Below is a small trained network, with its code and all its weights. Each question gives an input and a class and asks what happens when units are switched off, that is, made to give their printed mean instead of their output.

import numpy as np


def w(rows, s, z=0):
    codes = np.array(rows[::2]) - 128.0
    scale = np.full(codes.shape[1], s)
    scale[-1] = z or s
    return codes * scale


def norm(h):
    return h / np.sqrt((h * h).mean(-1, keepdims=True) + 1e-5)


def f(y):
    return np.maximum(y, 0)


def log_softmax(a):
    a = a - a.max(-1, keepdims=True)
    return a - np.log(np.exp(a).sum(-1, keepdims=True))


def net(x, mask):
    res = np.array(x, float).reshape(1, 8) / 4 @ E
    u = 0
    for l in range(3):
        y = f(norm(res) @ A[l][:, :-1].T + A[l][:, -1])
        res = res + np.where(mask[u : u + 12], y, B[l][:, -1]) @ B[l][:, :-1]
        u += 12
    return log_softmax(norm(res)[-1] @ U[:, :-1].T + U[:, -1])


A, B = {}, {}
E = w([
[130,128,130],'x0',
[68,110,1],'x1',
[143,74,127],'x2',
[129,128,130],'x3',
[126,128,127],'x4',
[29,91,186],'x5',
[129,131,127],'x6',
[131,127,127],'x7',
],0.0063)
A[0] = w([
[151,62,114,135],'L0N0',
[109,157,105,135],'L0N1',
[65,148,115,84],'L0N2',
[176,145,101,2],'L0N3',
[160,130,127,96],'L0N4',
[184,8,140,178],'L0N5',
[160,164,132,88],'L0N6',
[119,138,122,67],'L0N7',
[130,156,111,77],'L0N8',
[158,143,167,184],'L0N9',
[116,206,127,87],'L0N10',
[129,124,137,84],'L0N11',
],0.012,0.0054)
B[0] = w([
[57,221,93,184],'L0N0',
[96,157,84,182],'L0N1',
[197,151,112,189],'L0N2',
[193,108,73,145],'L0N3',
[101,106,97,151],'L0N4',
[96,254,139,252],'L0N5',
[78,79,90,163],'L0N6',
[100,124,138,128],'L0N7',
[126,144,140,139],'L0N8',
[111,163,73,235],'L0N9',
[69,166,139,165],'L0N10',
[118,133,138,128],'L0N11',
],0.0065,0.0042)
A[1] = w([
[62,4,182,169],'L1N0',
[153,81,22,12],'L1N1',
[38,172,169,100],'L1N2',
[143,154,177,57],'L1N3',
[87,167,86,49],'L1N4',
[62,182,117,119],'L1N5',
[189,156,237,111],'L1N6',
[52,137,161,63],'L1N7',
[79,199,139,6],'L1N8',
[68,78,185,57],'L1N9',
[87,181,136,80],'L1N10',
[66,1,187,56],'L1N11',
],0.0096,0.0023)
B[1] = w([
[247,52,10,164],'L1N0',
[86,82,203,185],'L1N1',
[204,236,79,245],'L1N2',
[33,149,147,155],'L1N3',
[114,222,197,213],'L1N4',
[170,201,97,254],'L1N5',
[18,107,171,183],'L1N6',
[201,142,71,193],'L1N7',
[128,242,126,211],'L1N8',
[254,111,89,161],'L1N9',
[198,184,146,208],'L1N10',
[240,29,85,152],'L1N11',
],0.0052,0.0058)
A[2] = w([
[135,140,247,64],'L2N0',
[115,124,164,55],'L2N1',
[150,127,185,74],'L2N2',
[157,88,144,110],'L2N3',
[200,127,160,142],'L2N4',
[129,82,123,129],'L2N5',
[168,111,177,248],'L2N6',
[196,138,120,107],'L2N7',
[184,158,99,191],'L2N8',
[105,172,133,43],'L2N9',
[177,199,88,253],'L2N10',
[38,123,99,106],'L2N11',
],0.014,0.0024)
B[2] = w([
[43,128,2,142],'L2N0',
[120,129,85,129],'L2N1',
[119,112,87,133],'L2N2',
[149,132,109,129],'L2N3',
[141,99,78,146],'L2N4',
[166,115,138,128],'L2N5',
[114,106,65,136],'L2N6',
[159,84,101,158],'L2N7',
[152,73,149,195],'L2N8',
[109,147,151,161],'L2N9',
[148,74,190,254],'L2N10',
[72,127,198,142],'L2N11',
],0.0079,0.016)
U = w([
[167,154,121,253],'0',
[225,45,70,92],'1',
[170,234,138,55],'2',
[10,129,68,94],'3',
[162,151,156,137],'4',
[165,149,149,104],'5',
],0.011,0.005)

Each question gives the input, the list of numbers given to net, and the class t.
The units are the neurons (one row each of A and B). Each row of codes is followed by its name. A weight is (code - 128) times the scale printed after its matrix; where a second scale follows, it is the last column's (A, B and U).
mask holds one flag per neuron, layer by layer. A switched-off neuron (its flag False) gives its mean, the last column of its row in B, instead of its output. The means were averaged over made-up inputs and are rounded, as every weight is.
A unit's drop is (log p(t) with every unit on - log p(t) with that unit switched off) / (log p(t) with every unit on - log p(t) with every unit switched off).
unit that matters most: the unit with the biggest drop
top k neurons: the k neurons with the biggest drops, biggest first
k most important neurons of layer l: the k neurons of layer l with the biggest drops, biggest first
drop of u: that unit's drop, to one decimal
input [1,-8,-6,1,-5,-8,8,-7], class 1: top 2 neurons -> L0N5; L0N9
input [6,-2,8,-8,-2,8,2,-4], class 1: unit that matters most -> L1N0
input [-4,-8,-7,2,-5,-4,0,-3], class 3: 2 most important neurons of layer 1 -> L1N6; L1N2
input [4,6,-6,-5,-6,8,-7,-2], class 1: top 3 neurons -> L0N5; L0N9; L0N0
input [-7,5,-6,-4,6,8,5,8], class 1: 2 most important neurons of layer 0 -> L0N5; L0N9
input [0,4,8,-3,-5,-2,-4,2], class 2: top 2 neurons -> L0N5; L0N0
input [-7,0,8,-2,4,-6,6,2], class 2: 3 most important neurons of layer 0 -> L0N5; L0N0; L0N2
input [2,7,-5,7,-6,-5,4,8], class 3: 2 most important neurons of layer 1 -> L1N2; L1N10
input [-4,-7,-4,2,1,8,1,-8], class 1: top 3 neurons -> L0N5; L1N0; L1N9
input [5,-6,-1,2,-5,-2,-6,-3], class 3: top 3 neurons -> L1N6; L2N0; L0N0
input [7,2,8,-6,6,-2,8,-1], class 2: top 2 neurons -> L0N5; L0N0
input [-6,-6,6,6,-4,-1,2,6], class 2: 2 most important neurons of layer 0 -> L0N5; L0N9
input [2,-6,8,8,-7,3,-6,-2], class 2: 3 most important neurons of layer 0 -> L0N5; L0N9; L0N0
input [3,-7,-2,4,5,-4,-6,-6], class 3: unit that matters most -> L2N0
input [5,-8,6,1,7,-2,-3,-5], class 3: top 2 neurons -> L2N0; L1N6
input [-8,-3,6,1,6,8,-1,-6], class 1: drop of L1N11 -> 0.1
input [5,3,4,-1,4,7,8,-5], class 1: drop of L1N11 -> 0.0
input [0,1,7,-3,-3,4,-5,-8], class 2: drop of L0N5 -> 0.9
input [0,-6,8,2,6,-5,-4,-6], class 2: drop of L0N9 -> 0.2
input [2,-6,-5,0,-5,2,0,1], class 3: unit that matters most -> L1N6
